Here is a tiny trained network, its code and every weight. The questions are about switching its units off for an input and a class, where a switched-off unit gives its printed mean instead of its output.

import numpy as np


def w(rows, s, z=0):
    codes = np.array(rows[::2]) - 128.0
    scale = np.full(codes.shape[1], s)
    scale[-1] = z or s
    return codes * scale


def f(y):
    return y / 2 * (1 + np.tanh(0.7978845608 * (y + 0.044715 * y**3)))


def log_softmax(a):
    a = a - a.max(-1, keepdims=True)
    return a - np.log(np.exp(a).sum(-1, keepdims=True))


def net(x, mask):
    res = np.array(x, float).reshape(1, 8) / 4 @ E
    y = f(res @ A[0][:, :-1].T + A[0][:, -1])
    res = res + np.where(mask, y, B[0][:, -1]) @ B[0][:, :-1]
    return log_softmax(res[-1] @ U[:, :-1].T + U[:, -1])


A, B = {}, {}
E = w([
[194,191,152,115,166,105,188,106],'x0',
[146,82,90,91,165,101,132,206],'x1',
[168,180,215,87,98,134,61,182],'x2',
[173,57,137,150,252,92,117,175],'x3',
[109,122,158,57,151,85,114,141],'x4',
[57,186,112,155,150,82,118,120],'x5',
[212,95,85,132,89,155,92,46],'x6',
[159,172,75,244,144,151,159,182],'x7',
],0.011)
A[0] = w([
[61,139,187,135,150,93,172,163,149],'n0',
[23,173,162,91,88,75,154,111,106],'n1',
[105,122,151,152,80,139,170,118,210],'n2',
[158,119,85,222,142,186,148,105,173],'n3',
[191,57,66,71,138,84,135,95,116],'n4',
[107,55,147,104,111,154,45,40,178],'n5',
[161,160,177,117,157,114,140,227,144],'n6',
[73,157,68,158,111,183,173,157,207],'n7',
[176,229,199,77,108,85,44,155,135],'n8',
[198,149,147,82,143,11,68,170,197],'n9',
[93,182,140,130,73,194,159,150,89],'n10',
[121,139,52,153,167,133,68,123,196],'n11',
[174,132,67,180,105,145,86,207,182],'n12',
[153,125,71,181,172,141,158,186,91],'n13',
[59,191,130,98,69,116,154,105,107],'n14',
[60,72,148,120,88,117,48,63,99],'n15',
[158,78,67,115,171,98,139,140,104],'n16',
[59,139,131,126,113,133,129,49,254],'n17',
[189,154,146,159,81,178,119,93,72],'n18',
[211,123,138,153,110,169,126,70,148],'n19',
[175,112,176,164,104,163,136,39,139],'n20',
[104,77,150,116,52,211,180,178,207],'n21',
[50,103,173,108,192,82,127,138,83],'n22',
[113,63,158,96,232,123,173,138,164],'n23',
[120,128,136,101,48,209,115,164,210],'n24',
],0.012,0.0067)
B[0] = w([
[161,146,91,99,183,37,49,230,213],'n0',
[145,217,118,22,188,60,95,165,223],'n1',
[202,171,98,109,97,52,47,112,186],'n2',
[162,142,137,163,117,71,182,88,236],'n3',
[83,65,123,48,207,184,159,60,224],'n4',
[54,102,81,56,30,175,199,189,228],'n5',
[120,101,176,178,140,141,95,149,225],'n6',
[126,166,160,169,117,31,111,70,226],'n7',
[146,181,205,108,105,217,123,207,247],'n8',
[80,102,215,115,178,224,165,167,251],'n9',
[131,157,183,125,129,95,70,63,188],'n10',
[88,111,150,121,101,93,227,176,186],'n11',
[102,82,215,187,97,97,178,61,213],'n12',
[125,57,183,186,84,39,198,119,214],'n13',
[132,208,152,21,159,67,62,109,209],'n14',
[88,110,80,88,9,102,136,255,203],'n15',
[89,82,182,87,208,118,163,130,205],'n16',
[143,221,80,24,100,79,170,176,227],'n17',
[233,155,138,136,124,193,174,105,190],'n18',
[186,168,109,99,104,199,184,50,209],'n19',
[237,195,31,87,74,164,217,119,204],'n20',
[155,54,91,140,117,118,5,31,214],'n21',
[112,93,99,148,155,82,74,221,215],'n22',
[100,71,25,139,203,162,98,170,251],'n23',
[152,90,188,125,63,149,44,83,218],'n24',
],0.0094,0.014)
U = w([
[236,192,70,140,90,177,182,53,141],'0',
[129,107,145,235,106,52,204,109,162],'1',
[98,101,92,197,187,96,76,183,151],'2',
[152,170,240,163,113,205,92,177,205],'3',
[161,97,144,178,55,99,12,50,13],'4',
[102,66,108,97,206,168,159,78,177],'5',
[63,123,79,101,39,134,132,160,5],'6',
[119,255,130,89,136,60,82,108,101],'7',
],0.011,0.0023)

Each question gives the input, the list of numbers given to net, and the class t.
The units are the neurons (one row each of A and B). Each row of codes is followed by its name. A weight is (code - 128) times the scale printed after its matrix; where a second scale follows, it is the last column's (A, B and U).
mask holds one flag per neuron, in row order. A switched-off neuron (its flag False) gives its mean, the last column of its row in B, instead of its output. The means were averaged over made-up inputs and are rounded, as every weight is.
A unit's drop is (log p(t) with every unit on - log p(t) with that unit switched off) / (log p(t) with every unit on - log p(t) with every unit switched off).
The circuit of an input: a set's keep is (log p(t) with only the set's units on - log p(t) with every unit switched off) / (log p(t) with every unit on - log p(t) with every unit switched off). Starting from the 12 units with the biggest drops (on a tie, the unit counted first), units are removed one at a time, each time the one whose removal leaves the highest keep (on an exact tie, the one counted first), for as long as the keep stays at least 0.8.
units of the circuit, in order: the units of the circuit, biggest drop first
most important unit: the unit with the biggest drop
top k neurons: the k neurons with the biggest drops, biggest first
drop when u is switched off: that unit's drop, to one decimal
input [-5,3,4,4,-2,-8,7,3], class 0: most important unit : n19
input [-3,8,7,6,1,-8,-7,-6], class 2: top 3 neurons : [n23; n22; n0]
input [4,-6,8,-1,-1,-1,-8,-5], class 3: top 4 neurons : [n8; n9; n6; n7]
input [-3,4,0,5,-5,-7,6,3], class 1: top 4 neurons : [n12; n13; n3; n9]
input [-4,3,5,8,8,3,4,-4], class 5: top 3 neurons : [n4; n23; n9]
input [-8,2,5,-8,4,-3,-4,-1], class 7: top 2 neurons : [n1; n14]
input [-6,7,3,8,1,6,2,-7], class 5: top 2 neurons : [n4; n9]
input [-2,4,-7,-8,-2,-4,0,-1], class 4: top 2 neurons : [n21; n24]
input [-6,-2,-5,4,-4,-8,5,-8], class 6: top 2 neurons : [n5; n15]
input [-7,1,8,-1,1,-2,8,7], class 0: top 2 neurons : [n18; n19]
input [-5,-3,0,-3,-3,-8,7,-5], class 0: top 2 neurons : [n20; n19]
input [2,3,1,8,-8,-8,-2,0], class 5: top 2 neurons : [n23; n4]
input [5,-7,1,-4,0,-7,-6,5], class 0: top 2 neurons : [n18; n20]
input [1,4,8,-8,1,4,4,7], class 3: units of the circuit, in order : [n8]
input [8,2,8,-2,7,-8,8,0], class 3: top 2 neurons : [n8; n9]
input [-4,-2,-3,6,-7,-8,5,6], class 1: drop when n12 is switched off : 1.7
input [-5,7,6,-4,3,-6,-2,4], class 4: drop when n24 is switched off : 0.2
input [-4,1,3,-2,-8,-1,3,-4], class 0: drop when n19 is switched off : 0.2
